Here is a tiny trained network, its code and every weight. The questions are about switching its units off for an input and a target symbol, where a switched-off unit gives its printed mean instead of its output.

import numpy as np


def w(rows, s, z=0):
    codes = np.array(rows[::2]) - 128.0
    scale = np.full(codes.shape[1], s)
    scale[-1] = z or s
    return codes * scale


def norm(h):
    return h / np.sqrt((h * h).mean(-1, keepdims=True) + 1e-5)


def f(y):
    return np.maximum(y, 0)


def softmax(a):
    e = np.exp(a - a.max(-1, keepdims=True))
    return e / e.sum(-1, keepdims=True)


def log_softmax(a):
    a = a - a.max(-1, keepdims=True)
    return a - np.log(np.exp(a).sum(-1, keepdims=True))


def net(x, mask):
    ids = ['γδηθμξπσψ'.index(c) for c in x.split()]
    T = len(ids)
    res = E[ids] + P[:T]
    u = 0
    for l in range(3):
        r = norm(res)
        for j in range(2):
            rows = slice(3 * j, 3 * j + 3)
            q, k, v = (r @ M[l][rows].T for M in (Q, K, V))
            z = softmax(np.where(np.tri(T) > 0, q @ k.T / 3**0.5, -1e9)) @ v
            o = O[l][rows]
            res = res + np.where(mask[u + j], z, o[:, -1]) @ o[:, :-1]
        u += 2
        y = f(norm(res) @ A[l][:, :-1].T + A[l][:, -1])
        res = res + np.where(mask[u : u + 4], y, B[l][:, -1]) @ B[l][:, :-1]
        u += 4
    return log_softmax(norm(res)[-1] @ U[:, :-1].T + U[:, -1])


Q, K, V, O, A, B = {}, {}, {}, {}, {}, {}
E = w([
[108,98,1,104,251],'γ',
[134,66,166,135,180],'δ',
[121,120,142,111,121],'η',
[114,132,134,107,142],'θ',
[118,143,123,132,79],'μ',
[158,161,99,219,151],'ξ',
[107,135,141,139,124],'π',
[168,146,181,136,124],'σ',
[104,137,139,141,131],'ψ',
],0.0042)
P = w([
[164,210,55,83,152],'0',
[85,25,41,200,109],'1',
[85,38,55,201,94],'2',
[85,19,62,209,75],'3',
[177,236,140,99,31],'4',
[194,238,134,67,37],'5',
[206,255,131,97,1],'6',
],0.00084)
Q[0] = w([
[133,7,111,220,159],'L0H1',
[231,253,107,130,107],'L0H1',
[246,159,119,150,131],'L0H1',
[48,49,158,93,93],'L0H2',
[126,100,156,64,52],'L0H2',
[72,84,140,68,44],'L0H2',
],0.0049)
K[0] = w([
[225,231,209,105,129],'L0H1',
[115,29,103,224,29],'L0H1',
[184,41,186,189,43],'L0H1',
[222,170,124,84,254],'L0H2',
[138,219,77,110,176],'L0H2',
[180,201,92,78,202],'L0H2',
],0.0041)
V[0] = w([
[126,168,94,172,53],'L0H1',
[97,211,110,254,162],'L0H1',
[210,77,103,109,6],'L0H1',
[74,80,156,137,149],'L0H2',
[138,189,62,129,101],'L0H2',
[105,53,188,152,148],'L0H2',
],0.0021)
O[0] = w([
[72,143,77,114,82,201],'L0H1',
[156,103,75,59,35,254],'L0H1',
[6,119,157,140,166,105],'L0H1',
[144,129,102,104,86,106],'L0H2',
[84,162,144,130,165,185],'L0H2',
[202,58,94,63,79,83],'L0H2',
],0.0023,0.00081)
A[0] = w([
[155,112,249,235,22,222],'L0N1',
[39,67,219,5,143,254],'L0N2',
[189,246,40,116,119,70],'L0N3',
[33,131,44,90,124,148],'L0N4',
],0.0018,0.00057)
B[0] = w([
[108,174,133,2,209,251],'L0N1',
[76,197,114,199,135,201],'L0N2',
[123,60,129,190,123,199],'L0N3',
[146,142,142,34,90,178],'L0N4',
],0.0026,0.0018)
Q[1] = w([
[220,82,100,179,221],'L1H1',
[115,195,160,93,53],'L1H1',
[56,140,170,3,79],'L1H1',
[82,150,123,60,114],'L1H2',
[168,37,99,190,164],'L1H2',
[98,81,198,31,88],'L1H2',
],0.0042)
K[1] = w([
[126,133,35,154,183],'L1H1',
[141,139,179,72,82],'L1H1',
[156,110,254,109,108],'L1H1',
[163,147,80,131,184],'L1H2',
[100,121,216,132,116],'L1H2',
[197,151,90,212,158],'L1H2',
],0.0047)
V[1] = w([
[132,95,145,126,177],'L1H1',
[88,25,190,114,50],'L1H1',
[27,161,151,2,106],'L1H1',
[117,164,158,172,91],'L1H2',
[87,105,27,208,207],'L1H2',
[112,160,223,73,65],'L1H2',
],0.0018)
O[1] = w([
[116,158,141,173,101,74],'L1H1',
[86,196,122,127,188,3],'L1H1',
[162,155,2,146,158,253],'L1H1',
[165,148,144,180,118,159],'L1H2',
[111,147,2,165,151,233],'L1H2',
[172,141,215,112,91,77],'L1H2',
],0.0022,0.00068)
A[1] = w([
[137,2,165,132,153,6],'L1N1',
[168,127,158,156,178,63],'L1N2',
[137,135,150,86,118,141],'L1N3',
[110,89,121,195,126,76],'L1N4',
],0.0042,0.0014)
B[1] = w([
[41,2,133,161,131,188],'L1N1',
[104,74,78,118,73,198],'L1N2',
[139,123,130,176,143,253],'L1N3',
[164,190,160,131,118,244],'L1N4',
],0.0042,0.0008)
Q[2] = w([
[90,141,165,56,98],'L2H1',
[219,207,143,152,48],'L2H1',
[157,234,177,63,71],'L2H1',
[206,101,200,117,236],'L2H2',
[87,153,78,148,2],'L2H2',
[209,74,171,194,171],'L2H2',
],0.0057)
K[2] = w([
[197,128,187,87,171],'L2H1',
[65,138,120,24,164],'L2H1',
[103,81,187,2,219],'L2H1',
[41,42,113,123,162],'L2H2',
[227,213,149,169,70],'L2H2',
[93,74,111,157,171],'L2H2',
],0.0053)
V[2] = w([
[4,95,101,108,66],'L2H1',
[122,90,107,152,154],'L2H1',
[73,134,49,183,99],'L2H1',
[92,97,190,190,90],'L2H2',
[143,199,83,210,116],'L2H2',
[248,101,107,212,234],'L2H2',
],0.0023)
O[2] = w([
[64,119,146,2,124,142],'L2H1',
[79,139,143,143,117,126],'L2H1',
[71,65,182,104,115,205],'L2H1',
[64,170,64,98,117,105],'L2H2',
[143,176,183,50,81,254],'L2H2',
[187,197,123,46,231,156],'L2H2',
],0.0024,0.0016)
A[2] = w([
[36,82,18,172,54,255],'L2N1',
[160,125,225,32,122,184],'L2N2',
[214,92,204,100,239,126],'L2N3',
[252,87,200,182,79,61],'L2N4',
],0.0022,0.00069)
B[2] = w([
[245,150,158,223,106,255],'L2N1',
[202,143,198,133,181,220],'L2N2',
[244,164,252,102,133,179],'L2N3',
[55,129,181,26,97,208],'L2N4',
],0.0021,0.0014)
U = w([
[144,111,33,99,221,157],'γ',
[101,32,167,154,160,255],'δ',
[28,192,186,156,210,137],'η',
[222,121,233,103,223,95],'θ',
[51,134,123,150,34,92],'μ',
[122,156,63,24,114,62],'ξ',
[142,106,139,107,74,61],'π',
[188,178,72,254,135,152],'σ',
[171,95,142,98,60,151],'ψ',
],0.0072,0.0026)

Each question gives the input, a string of symbols that net reads in full, and the target symbol t.
The units are the heads (3 rows each of Q, K, V and O) and the neurons (one row each of A and B). Each row of codes is followed by its name. A weight is (code - 128) times the scale printed after its matrix; where a second scale follows, it is the last column's (O, A, B and U).
mask holds one flag per unit, layer by layer, with each layer's heads first. A switched-off unit (its flag False) gives its mean, the last column of its rows in O or B, instead of its output. The means were averaged over made-up inputs and are rounded, as every weight is.
A unit's drop is (log p(t) with every unit on - log p(t) with that unit switched off) / (log p(t) with every unit on - log p(t) with every unit switched off).
The circuit of an input: a set's keep is (log p(t) with only the set's units on - log p(t) with every unit switched off) / (log p(t) with every unit on - log p(t) with every unit switched off). Starting from the 12 units with the biggest drops (on a tie, the unit counted first), units are removed one at a time, each time the one whose removal leaves the highest keep (on an exact tie, the one counted first), for as long as the keep stays at least 0.8.
circuit, biggest first: the units of the circuit, biggest drop first
unit that matters most: the unit with the biggest drop
k most important neurons: the k neurons with the biggest drops, biggest first
which heads matter: for each layer, one digit per head in row order, 1 if its drop is at least 0.15 and else 0, layers parted by /
input δ σ θ, target δ: which heads matter : 11 / 00 / 00
input ξ ψ ξ ψ, target ξ: circuit, biggest first : L2H2; L0H1
input γ η η ψ, target γ: which heads matter : 10 / 11 / 00
input σ η δ π, target σ: which heads matter : 00 / 01 / 01
input σ σ σ μ, target σ: 2 most important neurons : L0N1; L2N1
input ξ η μ, target ξ: circuit, biggest first : L2H2; L1H1
input θ σ γ π, target θ: circuit, biggest first : L0H1; L2H2
input η σ σ η θ, target σ: which heads matter : 00 / 00 / 10
input ψ ξ ψ, target ψ: circuit, biggest first : L0H1
input γ η σ θ, target γ: 3 most important neurons : L0N4; L1N3; L0N2
input η σ μ, target σ: 3 most important neurons : L0N1; L2N1; L0N3
input ξ η δ η, target ξ: which heads matter : 00 / 10 / 01
input σ σ π, target σ: circuit, biggest first : L2H2; L2H1
input ψ ξ σ μ μ η, target σ: unit that matters most : L0N1
input θ γ η, target θ: 2 most important neurons : L2N3; L1N1
input θ η ψ, target θ: which heads matter : 11 / 00 / 01
input ξ θ π ψ, target ξ: which heads matter : 00 / 10 / 00
input π μ μ ξ η η, target μ: which heads matter : 10 / 00 / 01
input θ μ ψ, target θ: 3 most important neurons : L1N1; L0N2; L2N2
input δ σ η η ξ η ψ, target η: which heads matter : 10 / 00 / 01
input θ η η, target θ: unit that matters most : L0H1
input ψ ξ σ ξ η η ψ, target σ: 2 most important neurons : L0N1; L2N4
